Below is a small trained network, with its code and all its weights. Each question gives an input and a class and asks what happens when units are switched off, that is, made to give their printed mean instead of their output.

import numpy as np


def w(rows, s, z=0):
    codes = np.array(rows[::2]) - 128.0
    scale = np.full(codes.shape[1], s)
    scale[-1] = z or s
    return codes * scale


def f(y):
    return np.maximum(y, 0)


def log_softmax(a):
    a = a - a.max(-1, keepdims=True)
    return a - np.log(np.exp(a).sum(-1, keepdims=True))


def net(x, mask):
    res = np.array(x, float).reshape(1, 4) / 4 @ E
    y = f(res @ A[0][:, :-1].T + A[0][:, -1])
    res = res + np.where(mask, y, B[0][:, -1]) @ B[0][:, :-1]
    return log_softmax(res[-1] @ U[:, :-1].T + U[:, -1])


A, B = {}, {}
E = w([
[213,89,136,196,253],'x0',
[180,63,201,198,32],'x1',
[213,22,96,3,119],'x2',
[66,22,44,194,131],'x3',
],0.0072)
A[0] = w([
[141,80,57,1,154,66],'N0',
[102,163,65,113,206,195],'N1',
[175,61,136,131,240,31],'N2',
[74,160,128,107,41,89],'N3',
[33,35,62,187,152,94],'N4',
[207,55,122,79,66,52],'N5',
[142,52,17,123,97,89],'N6',
[159,188,172,110,114,145],'N7',
[220,115,115,203,204,63],'N8',
[66,173,112,235,127,43],'N9',
[224,168,164,50,113,73],'N10',
[64,160,132,196,134,58],'N11',
[195,94,199,192,92,114],'N12',
[196,201,221,79,145,108],'N13',
[50,91,143,155,138,55],'N14',
[225,72,191,172,39,93],'N15',
[107,72,99,170,170,90],'N16',
[66,140,138,37,32,92],'N17',
[155,67,78,99,115,72],'N18',
[225,163,216,181,238,81],'N19',
[119,86,188,205,61,94],'N20',
[68,178,114,97,204,180],'N21',
[54,142,115,91,43,110],'N22',
[68,46,85,165,123,90],'N23',
[85,129,56,49,184,149],'N24',
[114,62,167,189,45,133],'N25',
[145,47,25,120,113,77],'N26',
[117,221,106,221,109,4],'N27',
[102,91,93,161,112,83],'N28',
],0.0089,0.0021)
B[0] = w([
[188,181,193,183,216,234],'N0',
[185,172,78,216,45,223],'N1',
[103,118,106,127,179,226],'N2',
[139,87,56,72,230,206],'N3',
[41,148,146,81,20,234],'N4',
[236,177,201,169,255,213],'N5',
[85,148,176,72,111,205],'N6',
[85,113,120,73,50,198],'N7',
[94,51,33,106,222,225],'N8',
[117,162,202,111,236,222],'N9',
[59,126,181,44,59,224],'N10',
[146,173,219,102,232,200],'N11',
[142,173,65,161,97,210],'N12',
[46,101,149,53,17,241],'N13',
[95,144,142,92,135,167],'N14',
[173,223,84,174,102,230],'N15',
[57,133,111,74,82,187],'N16',
[106,79,55,105,235,225],'N17',
[118,158,192,97,167,183],'N18',
[78,74,78,72,152,254],'N19',
[207,185,103,142,112,205],'N20',
[191,180,119,193,25,220],'N21',
[100,45,31,154,230,212],'N22',
[93,150,151,83,59,200],'N23',
[192,204,104,214,85,223],'N24',
[157,143,98,144,94,207],'N25',
[85,152,161,52,140,206],'N26',
[140,147,204,107,252,209],'N27',
[128,159,134,72,78,167],'N28',
],0.007,0.0075)
U = w([
[164,149,251,128,176,93],'0',
[115,48,23,117,160,117],'1',
[75,127,183,76,46,108],'2',
[204,184,85,196,78,109],'3',
[150,95,137,154,100,255],'4',
],0.013,0.0047)

Each question gives the input, the list of numbers given to net, and the class t.
The units are the neurons (one row each of A and B). Each row of codes is followed by its name. A weight is (code - 128) times the scale printed after its matrix; where a second scale follows, it is the last column's (A, B and U).
mask holds one flag per neuron, in row order. A switched-off neuron (its flag False) gives its mean, the last column of its row in B, instead of its output. The means were averaged over made-up inputs and are rounded, as every weight is.
A unit's drop is (log p(t) with every unit on - log p(t) with that unit switched off) / (log p(t) with every unit on - log p(t) with every unit switched off).
The circuit of an input: a set's keep is (log p(t) with only the set's units on - log p(t) with every unit switched off) / (log p(t) with every unit on - log p(t) with every unit switched off). Starting from the 12 units with the biggest drops (on a tie, the unit counted first), units are removed one at a time, each time the one whose removal leaves the highest keep (on an exact tie, the one counted first), for as long as the keep stays at least 0.8.
circuit, biggest first: the units of the circuit, biggest drop first
unit that matters most: the unit with the biggest drop
k most important neurons: the k neurons with the biggest drops, biggest first
drop of u: that unit's drop, to one decimal
input [8,-1,5,-4], class 1: most important neuron => [N8]
input [-6,-7,1,1], class 3: 2 most important neurons => [N24 N21]
input [6,-3,5,-6], class 1: 2 most important neurons => [N19 N8]
input [5,-1,8,7], class 0: 2 most important neurons => [N0 N5]
input [-5,4,4,7], class 2: 3 most important neurons => [N4 N6 N23]
input [7,-7,-5,-8], class 2: circuit, biggest first => [N13 N19]
input [4,8,-5,8], class 2: 3 most important neurons => [N4 N23 N16]
input [-7,5,6,-7], class 1: 2 most important neurons => [N17 N22]
input [5,8,-7,8], class 2: 3 most important neurons => [N4 N16 N23]
input [-4,4,-3,3], class 1: 2 most important neurons => [N22 N3]
input [7,-5,-3,-5], class 1: 2 most important neurons => [N19 N8]
input [-7,8,-5,1], class 3: 2 most important neurons => [N20 N15]
input [1,5,-4,5], class 2: 2 most important neurons => [N4 N5]
input [-5,-7,-7,0], class 0: circuit, biggest first => [N27]
input [-2,-7,-2,5], class 3: 2 most important neurons => [N24 N1]
input [1,4,7,7], class 0: 2 most important neurons => [N5 N0]
input [2,-7,8,6], class 0: drop of N0 => 0.4
input [3,8,0,-6], class 3: drop of N15 => 0.8
input [-2,2,7,1], class 0: drop of N14 => 0.0
input [0,-4,-6,2], class 0: drop of N11 => 0.2
input [5,4,-1,-7], class 2: unit that matters most => N13
